Here is a tiny trained network, its code and every weight. The questions are about switching its units off for an input and a class, where a switched-off unit gives its printed mean instead of its output.

import numpy as np


def w(rows, s, z=0):
    codes = np.array(rows[::2]) - 128.0
    scale = np.full(codes.shape[1], s)
    scale[-1] = z or s
    return codes * scale


def norm(h):
    return h / np.sqrt((h * h).mean(-1, keepdims=True) + 1e-5)


def f(y):
    return y / 2 * (1 + np.tanh(0.7978845608 * (y + 0.044715 * y**3)))


def log_softmax(a):
    a = a - a.max(-1, keepdims=True)
    return a - np.log(np.exp(a).sum(-1, keepdims=True))


def net(x, mask):
    res = np.array(x, float).reshape(1, 7) / 4 @ E
    u = 0
    for l in range(2):
        y = f(norm(res) @ A[l][:, :-1].T + A[l][:, -1])
        res = res + np.where(mask[u : u + 11], y, B[l][:, -1]) @ B[l][:, :-1]
        u += 11
    return log_softmax(norm(res)[-1] @ U[:, :-1].T + U[:, -1])


A, B = {}, {}
E = w([
[145,148,2,115,127,222,182,70],'x0',
[119,130,133,126,129,132,137,139],'x1',
[56,90,137,56,184,176,7,127],'x2',
[121,136,131,130,131,127,130,120],'x3',
[94,180,26,114,101,46,100,186],'x4',
[182,227,154,144,104,195,91,190],'x5',
[126,129,127,129,129,128,126,127],'x6',
],0.0094)
A[0] = w([
[184,143,247,150,108,5,157,153,52],'0.n0',
[190,150,76,136,110,140,206,109,128],'0.n1',
[123,152,169,125,128,64,114,135,77],'0.n2',
[169,146,148,126,128,100,215,127,54],'0.n3',
[127,184,67,133,87,15,138,203,25],'0.n4',
[191,79,235,165,106,168,186,106,46],'0.n5',
[103,110,160,123,128,132,61,151,123],'0.n6',
[196,171,136,179,104,39,197,132,2],'0.n7',
[117,53,127,150,130,12,227,85,59],'0.n8',
[179,115,163,197,113,78,204,144,48],'0.n9',
[191,245,174,172,107,154,133,184,51],'0.n10',
],0.014,0.0051)
B[0] = w([
[78,100,99,250,119,196,143,159,249],'0.n0',
[103,166,81,149,98,203,143,106,220],'0.n1',
[89,130,115,178,130,136,141,168,169],'0.n2',
[89,172,135,60,90,149,126,124,177],'0.n3',
[159,196,155,144,233,72,125,62,210],'0.n4',
[153,192,164,145,238,75,111,61,229],'0.n5',
[116,100,128,115,129,181,72,162,186],'0.n6',
[91,182,118,47,43,132,51,124,210],'0.n7',
[224,62,148,112,90,91,175,159,228],'0.n8',
[72,160,144,51,79,144,74,115,208],'0.n9',
[225,33,140,96,89,73,194,154,231],'0.n10',
],0.024,0.011)
A[1] = w([
[105,167,24,183,123,239,236,124,135],'1.n0',
[176,140,172,112,130,174,109,150,114],'1.n1',
[126,24,124,87,93,47,158,113,55],'1.n2',
[128,166,192,153,179,85,155,59,74],'1.n3',
[131,162,98,92,112,145,188,96,103],'1.n4',
[70,92,168,5,154,175,13,167,67],'1.n5',
[132,178,118,122,190,73,144,127,42],'1.n6',
[107,153,200,127,229,132,182,75,41],'1.n7',
[225,66,136,67,106,60,150,191,131],'1.n8',
[151,173,48,141,182,17,120,165,55],'1.n9',
[54,115,132,200,142,96,139,208,3],'1.n10',
],0.016,0.0042)
B[1] = w([
[80,32,158,235,123,102,67,154,235],'1.n0',
[145,161,60,156,125,88,199,122,165],'1.n1',
[199,120,103,152,117,172,206,174,172],'1.n2',
[130,128,73,79,208,93,73,161,198],'1.n3',
[79,73,152,127,167,103,84,221,201],'1.n4',
[117,203,138,89,25,106,124,120,251],'1.n5',
[145,187,201,172,166,125,124,86,163],'1.n6',
[145,180,99,121,194,99,123,88,192],'1.n7',
[129,101,151,129,139,196,252,109,229],'1.n8',
[149,140,120,68,230,159,108,78,171],'1.n9',
[84,21,75,146,150,138,87,113,178],'1.n10',
],0.019,0.011)
U = w([
[112,187,142,59,8,127,106,115,123],'0',
[159,169,138,110,192,99,116,78,254],'1',
[91,59,134,203,89,139,101,146,7],'2',
[194,98,153,111,81,149,236,126,82],'3',
],0.017,0.00097)

Each question gives the input, the list of numbers given to net, and the class t.
The units are the neurons (one row each of A and B). Each row of codes is followed by its name. A weight is (code - 128) times the scale printed after its matrix; where a second scale follows, it is the last column's (A, B and U).
mask holds one flag per neuron, layer by layer. A switched-off neuron (its flag False) gives its mean, the last column of its row in B, instead of its output. The means were averaged over made-up inputs and are rounded, as every weight is.
A unit's drop is (log p(t) with every unit on - log p(t) with that unit switched off) / (log p(t) with every unit on - log p(t) with every unit switched off).
The circuit of an input: a set's keep is (log p(t) with only the set's units on - log p(t) with every unit switched off) / (log p(t) with every unit on - log p(t) with every unit switched off). Starting from the 12 units with the biggest drops (on a tie, the unit counted first), units are removed one at a time, each time the one whose removal leaves the highest keep (on an exact tie, the one counted first), for as long as the keep stays at least 0.8.
circuit, biggest first: the units of the circuit, biggest drop first
top k neurons: the k neurons with the biggest drops, biggest first
k most important neurons of layer l: the k neurons of layer l with the biggest drops, biggest first
input [4,-8,-6,6,-8,1,6], class 1: circuit, biggest first -> 0.n5
input [-5,-7,1,1,-1,-6,1], class 3: top 4 neurons -> 0.n8, 0.n1, 1.n8, 1.n2
input [-8,8,8,1,-2,4,6], class 0: top 2 neurons -> 1.n5, 0.n6
input [5,-7,-6,-8,6,-6,3], class 0: top 4 neurons -> 0.n7, 0.n0, 0.n10, 0.n1
input [-8,7,-8,-6,8,-1,-2], class 0: top 2 neurons -> 0.n7, 0.n9
input [-5,-3,7,-4,-8,-7,-7], class 1: 4 most important neurons of layer 0 -> 0.n10, 0.n7, 0.n9, 0.n5
input [-2,3,1,2,7,-8,0], class 3: top 3 neurons -> 0.n8, 0.n5, 1.n8
input [6,6,0,4,2,5,1], class 2: top 2 neurons -> 0.n1, 1.n0
input [2,-4,2,1,3,-3,-7], class 1: 2 most important neurons of layer 0 -> 0.n10, 0.n0
input [4,-8,6,1,5,3,0], class 0: top 4 neurons -> 0.n0, 0.n10, 0.n5, 0.n1
input [-6,-2,-6,4,-1,-5,-8], class 0: top 4 neurons -> 0.n7, 0.n9, 0.n3, 0.n10
input [7,-4,-4,-6,5,4,-3], class 2: top 3 neurons -> 0.n1, 0.n5, 1.n0
input [6,6,-1,-4,5,4,-7], class 2: 3 most important neurons of layer 0 -> 0.n1, 0.n5, 0.n8
input [-7,4,1,-5,7,-8,5], class 3: top 4 neurons -> 0.n8, 0.n5, 0.n1, 1.n8
input [8,-1,-3,-8,-1,-7,0], class 2: circuit, biggest first -> 1.n0
input [6,0,8,1,-3,7,7], class 0: top 2 neurons -> 0.n0, 0.n1
input [8,-1,7,-2,3,6,-8], class 2: 3 most important neurons of layer 0 -> 0.n7, 0.n9, 0.n5
input [4,-7,8,-4,-2,-5,3], class 0: top 3 neurons -> 0.n0, 0.n10, 0.n8
input [5,-6,-5,5,-5,5,7], class 0: 4 most important neurons of layer 0 -> 0.n0, 0.n8, 0.n1, 0.n4
input [-4,3,2,5,4,-2,-3], class 1: circuit, biggest first -> 0.n4
input [6,5,-2,-6,-2,6,7], class 2: 2 most important neurons of layer 1 -> 1.n0, 1.n4
input [6,-7,6,8,6,-1,3], class 0: top 2 neurons -> 0.n0, 0.n10
input [0,6,7,0,3,-5,-4], class 0: top 3 neurons -> 0.n0, 0.n10, 0.n8
input [5,3,1,-3,-5,-1,8], class 1: 2 most important neurons of layer 0 -> 0.n0, 0.n5
input [3,3,1,-4,-6,-6,-8], class 1: 2 most important neurons of layer 1 -> 1.n3, 1.n7
input [-4,4,-7,2,-3,5,6], class 0: 2 most important neurons of layer 0 -> 0.n7, 0.n9
input [0,6,-2,-8,3,6,8], class 3: circuit, biggest first -> 0.n10
